Below is a small trained network, with its code and all its weights. Each question gives an input and a class and asks what happens when units are switched off, that is, made to give their printed mean instead of their output.

import numpy as np


def w(rows, s, z=0):
    codes = np.array(rows[::2]) - 128.0
    scale = np.full(codes.shape[1], s)
    scale[-1] = z or s
    return codes * scale


def norm(h):
    return h / np.sqrt((h * h).mean(-1, keepdims=True) + 1e-5)


def f(y):
    return np.maximum(y, 0)


def log_softmax(a):
    a = a - a.max(-1, keepdims=True)
    return a - np.log(np.exp(a).sum(-1, keepdims=True))


def net(x, mask):
    res = np.array(x, float).reshape(1, 5) / 4 @ E
    u = 0
    for l in range(2):
        y = f(norm(res) @ A[l][:, :-1].T + A[l][:, -1])
        res = res + np.where(mask[u : u + 12], y, B[l][:, -1]) @ B[l][:, :-1]
        u += 12
    return log_softmax(norm(res)[-1] @ U[:, :-1].T + U[:, -1])


A, B = {}, {}
E = w([
[132,131,143,104,120,120,2,140,144],'x0',
[101,148,161,159,216,127,114,121,78],'x1',
[134,136,121,136,104,130,122,115,90],'x2',
[128,126,130,126,133,128,130,132,137],'x3',
[135,168,148,181,99,48,163,216,147],'x4',
],0.0091)
A[0] = w([
[128,115,160,124,165,139,207,114,97,89],'L0N1',
[120,116,104,139,148,159,139,103,131,63],'L0N2',
[131,153,173,147,216,115,120,138,75,34],'L0N3',
[111,142,147,158,175,134,130,123,104,81],'L0N4',
[124,124,141,120,245,199,107,75,77,134],'L0N5',
[140,132,132,136,127,105,42,124,150,163],'L0N6',
[129,137,183,144,191,99,122,124,85,6],'L0N7',
[128,147,99,118,138,143,192,134,120,209],'L0N8',
[142,138,151,109,144,144,145,142,157,126],'L0N9',
[110,102,124,139,126,114,96,126,162,87],'L0N10',
[150,137,114,144,127,132,178,125,120,167],'L0N11',
[134,98,135,80,132,204,126,57,136,244],'L0N12',
],0.011,0.0023)
B[0] = w([
[187,222,96,83,143,35,131,134,73,197],'L0N1',
[174,171,89,113,62,134,124,65,164,159],'L0N2',
[95,95,22,176,150,156,70,117,131,197],'L0N3',
[219,224,163,150,183,132,147,147,90,170],'L0N4',
[148,87,249,80,120,88,152,97,130,255],'L0N5',
[92,85,158,71,121,144,66,183,137,206],'L0N6',
[81,97,39,124,59,154,131,128,177,178],'L0N7',
[80,9,138,174,143,136,128,75,155,196],'L0N8',
[124,126,99,152,84,129,125,67,56,144],'L0N9',
[150,158,125,161,90,114,137,138,26,153],'L0N10',
[63,78,132,100,169,162,161,110,196,181],'L0N11',
[100,161,19,208,170,137,113,190,102,240],'L0N12',
],0.011,0.0096)
A[1] = w([
[131,98,206,110,60,79,173,139,138,233],'L1N1',
[142,234,64,136,101,145,104,171,142,14],'L1N2',
[172,96,182,114,126,108,247,46,130,254],'L1N3',
[87,152,60,168,106,152,69,185,140,85],'L1N4',
[160,79,215,75,122,113,144,74,113,4],'L1N5',
[192,148,244,55,83,116,60,167,178,138],'L1N6',
[82,96,218,69,90,109,159,125,126,186],'L1N7',
[130,232,129,84,141,60,90,131,98,223],'L1N8',
[151,120,107,107,136,45,144,227,100,222],'L1N9',
[119,168,23,206,151,135,228,99,160,74],'L1N10',
[143,173,141,130,154,151,7,156,151,88],'L1N11',
[138,105,90,37,122,186,156,130,57,152],'L1N12',
],0.011,0.00069)
B[1] = w([
[156,174,160,120,134,144,157,177,95,163],'L1N1',
[113,118,226,89,157,122,115,112,98,165],'L1N2',
[135,243,116,145,134,141,68,204,166,205],'L1N3',
[141,220,102,141,155,96,131,161,177,216],'L1N4',
[119,115,200,64,117,128,153,121,65,153],'L1N5',
[167,94,106,172,192,99,154,47,74,183],'L1N6',
[191,158,177,131,102,141,151,152,130,158],'L1N7',
[179,118,108,148,112,114,168,121,159,156],'L1N8',
[94,104,84,98,128,155,66,77,142,180],'L1N9',
[138,8,135,130,83,147,144,78,98,251],'L1N10',
[67,152,134,110,78,168,177,161,162,206],'L1N11',
[114,124,122,150,136,74,109,129,193,151],'L1N12',
],0.015,0.013)
U = w([
[127,1,21,201,100,129,151,68,123,182],'0',
[237,233,124,121,184,59,130,84,74,192],'1',
[26,222,48,129,143,118,69,186,210,174],'2',
[52,98,242,43,151,152,122,118,54,2],'3',
[193,137,179,157,33,192,192,238,135,6],'4',
],0.011,0.0018)

Each question gives the input, the list of numbers given to net, and the class t.
The units are the neurons (one row each of A and B). Each row of codes is followed by its name. A weight is (code - 128) times the scale printed after its matrix; where a second scale follows, it is the last column's (A, B and U).
mask holds one flag per neuron, layer by layer. A switched-off neuron (its flag False) gives its mean, the last column of its row in B, instead of its output. The means were averaged over made-up inputs and are rounded, as every weight is.
A unit's drop is (log p(t) with every unit on - log p(t) with that unit switched off) / (log p(t) with every unit on - log p(t) with every unit switched off).
The circuit of an input: a set's keep is (log p(t) with only the set's units on - log p(t) with every unit switched off) / (log p(t) with every unit on - log p(t) with every unit switched off). Starting from the 12 units with the biggest drops (on a tie, the unit counted first), units are removed one at a time, each time the one whose removal leaves the highest keep (on an exact tie, the one counted first), for as long as the keep stays at least 0.8.
units of the circuit, in order: the units of the circuit, biggest drop first
unit that matters most: the unit with the biggest drop
top k neurons: the k neurons with the biggest drops, biggest first
top k neurons in layer l: the k neurons of layer l with the biggest drops, biggest first
drop of u: that unit's drop, to one decimal
input [8,-5,0,2,7], class 1: unit that matters most => L0N12
input [-5,7,-8,-5,-4], class 1: top 2 neurons => L0N5, L0N1
input [-4,-1,-7,2,1], class 4: top 4 neurons => L0N3, L0N12, L1N3, L0N7
input [-4,-3,-7,-4,1], class 4: top 3 neurons => L0N12, L0N3, L1N3
input [1,1,-3,6,-2], class 3: top 3 neurons => L0N5, L0N1, L0N12
input [1,-1,-2,5,6], class 1: top 4 neurons in layer 0 => L0N12, L0N3, L0N7, L0N8
input [0,2,-8,-3,-2], class 1: top 2 neurons => L0N5, L1N10
input [1,1,3,6,-3], class 3: top 4 neurons => L0N5, L0N1, L0N12, L1N10
input [6,-8,1,4,1], class 1: top 3 neurons in layer 1 => L1N6, L1N10, L1N3
input [4,7,0,0,-1], class 3: top 3 neurons => L0N5, L0N12, L0N3
input [-6,2,0,7,6], class 0: top 2 neurons => L0N5, L1N10
input [1,0,0,7,-3], class 2: top 2 neurons => L0N12, L1N10
input [4,0,-3,3,-8], class 2: top 3 neurons => L0N12, L1N10, L0N8
input [-4,1,2,-7,8], class 0: unit that matters most => L0N5
input [0,2,-7,3,7], class 0: top 2 neurons => L0N5, L0N6
input [2,-1,0,6,4], class 1: top 2 neurons => L0N12, L0N3
input [-6,5,0,-1,-6], class 1: top 3 neurons => L0N5, L0N1, L1N3
input [4,-3,-7,-6,2], class 1: top 3 neurons in layer 0 => L0N12, L0N3, L0N5
input [5,2,4,7,-2], class 3: top 2 neurons in layer 0 => L0N5, L0N1
input [-7,5,-5,-3,-5], class 1: units of the circuit, in order => L0N1
input [4,1,8,-2,-6], class 3: top 3 neurons in layer 0 => L0N5, L0N3, L0N7
input [-1,0,-6,6,4], class 4: top 4 neurons in layer 0 => L0N12, L0N3, L0N7, L0N5
input [2,-1,7,7,3], class 1: top 3 neurons in layer 0 => L0N12, L0N3, L0N5
input [3,-1,-3,6,-7], class 2: drop of L0N12 => 4.7
input [1,-5,5,2,-3], class 2: drop of L1N4 => 1.1
input [-1,7,7,8,4], class 0: drop of L1N10 => 0.6
